One row for each state, in no order:
Each row is one state's numbers.
r1: [-0.55, -0.42, 0.51, 0.77, -0.5, 0.04, -0.02, 0.06, -0.3, 0.14, -0.73, -0.08, -0.07, -0.23, -0.41, -0.31, -0.24, 0.4, 0.08, 0.45, 0.39]
r2: [-0.08, -0.5, 0.02, -0.97, -0.73, -0.31, -0.24, 0.49, 0.03, 0.31, -0.14, -0.02, -0.43, -0.58, -0.09, 0.26, -0.11, 0.03, 0.21, 0.13, -0.4]
r3: [0.47, -0.55, 0.21, -0.46, -0.15, -0.31, 0.66, 0.64, 0.29, -0.23, 0.21, -0.3, -0.27, 0.05, 0.0, 0.66, -0.06, 0.76, 0.57, 0.01, 0.18]
r4: [0.8, 0.38, -0.42, 0.16, 0.26, 0.09, -0.37, -0.7, -0.09, 0.7, -0.01, 0.15, -0.01, -0.05, -0.34, -0.19, -0.09, -0.47, -0.19, -0.26, 0.2]
r5: [0.31, 0.79, 0.03, 0.13, 0.49, 0.53, 0.36, -0.04, -0.16, 0.62, -0.16, 0.23, 0.64, 1.03, -0.14, -0.19, 0.05, -0.18, -0.27, 0.01, -0.52]
r6: [-0.28, 0.03, 0.12, 0.46, -0.02, 0.43, 0.2, -0.05, -0.11, -0.71, 0.43, 0.05, -0.04, 0.4, 0.3, 0.01, -0.42, -0.11, -0.64, 0.21, -0.82]
r7: [0.01, 0.88, 0.05, -0.12, 0.14, -0.27, -0.01, -0.11, 0.15, 0.15, 0.22, 0.13, 0.81, 0.16, 0.33, -0.3, 0.36, -0.28, 0.09, -0.54, 0.76]
r8: [0.36, 0.73, -0.32, -0.29, 0.04, 0.32, -0.08, -0.47, -0.19, 0.27, -0.15, 0.34, 0.5, 0.35, -0.27, -0.19, 0.54, -0.13, -0.46, -0.14, 0.47]
r9: [0.27, -0.42, -0.53, 0.02, 0.06, 0.02, -0.13, 0.12, 0.35, 0.38, 0.2, -0.33, -0.81, -0.93, -0.09, 0.24, 0.16, -0.13, 0.61, -0.26, -0.2]
r10: [0.09, -0.26, -0.04, 0.01, 0.07, 0.36, 0.68, 0.87, 0.45, 0.28, -0.22, -0.37, -0.2, 0.05, 0.05, -0.18, 0.13, 0.11, 0.47, 0.08, -1.04]
r11: [-0.19, 0.08, 0.07, -0.4, -0.2, -0.41, 0.11, 0.67, 0.68, -0.05, 0.19, -0.66, 0.07, -0.36, 0.06, 0.03, 0.42, -0.15, 0.43, -0.39, 0.18]
r12: [-0.02, 0.53, -0.21, -0.62, -0.26, 0.12, -0.15, -0.55, -0.66, 0.51, -0.23, 0.54, 0.32, 0.1, -0.1, -0.16, -0.03, -0.09, -0.25, 0.12, 0.22]
r13: [-0.19, -0.59, -0.35, 0.08, 0.02, 0.19, 0.1, -0.22, 0.5, -0.36, -0.37, 0.3, -0.25, 0.02, 0.48, -0.42, 0.81, -0.27, -0.29, 0.45, 0.16]
r14: [0.61, 0.15, -0.06, -0.23, 0.44, -0.23, 0.31, -0.11, -0.44, 0.31, 0.0, -0.03, 0.53, 0.78, -0.2, 0.62, -0.2, 0.29, -0.23, -0.11, 0.61]
r15: [-0.16, 0.17, -0.12, 0.07, -0.51, 0.22, -0.11, 0.57, -0.01, -0.34, -0.2, -0.87, -0.92, -0.4, -0.28, 0.02, -0.18, 0.66, 0.39, 0.31, -0.12]
r16: [-0.77, -0.4, 0.05, 0.57, -0.11, -0.56, 0.2, 0.45, 0.04, 0.23, -0.34, -0.07, 0.59, -0.24, 0.06, -0.24, -0.14, -0.3, 0.19, -0.25, 0.36]
r17: [-0.3, -0.33, 0.36, -0.48, -0.3, -0.21, -0.5, -0.54, -0.39, -0.63, 0.4, 0.37, -0.23, -0.18, 0.3, 0.36, -0.34, -0.02, -0.5, 0.34, -0.79]
r18: [-0.12, 1.19, -0.05, 0.27, -0.14, 0.2, -0.31, -0.46, -0.65, -0.01, -0.32, -0.25, -0.02, 0.18, -0.14, -0.2, -0.12, 0.16, -0.21, 0.3, 0.72]
r19: [0.12, -0.22, 0.29, 0.47, 0.08, 0.09, -0.43, -0.59, 0.11, -0.55, 0.62, 0.14, -0.29, -0.16, 0.31, 0.45, -0.44, -0.08, -0.24, 0.02, -0.39]
r20: [-0.43, -0.89, 0.13, 0.73, -0.42, 0.02, 0.23, 0.17, -0.09, 0.26, -0.5, 0.31, 0.25, 0.03, 0.03, -0.33, 0.1, -0.14, -0.04, 0.29, 0.21]
r21: [0.15, -0.27, -0.22, -0.37, -0.1, -0.05, 0.26, 0.67, 0.96, -0.21, 0.28, -0.15, -0.74, -0.36, 0.06, 0.08, 0.53, 0.13, 0.42, 0.31, -0.02]
r22: [-0.21, -0.31, 0.42, 0.2, 0.12, 0.18, 0.19, -0.74, 0.1, -1.29, 0.45, 0.09, 0.08, 0.1, 0.19, 0.04, 0.09, 0.01, -0.39, 0.13, -0.36]

Which row is each state?
i/i r14
i/l r7
c r20
r/c r9
i/v r18
r/i r3
i/c r4
o r22
r/v r15
c/v r1
o/r r6
r/r r10
base r13
i r8
i/r r5
o/o r17
r r21
c/l r16
i/o r12
r/l r11
o/c r19
r/o r2


The states form a tree of depth 2 with up to 6 children each.
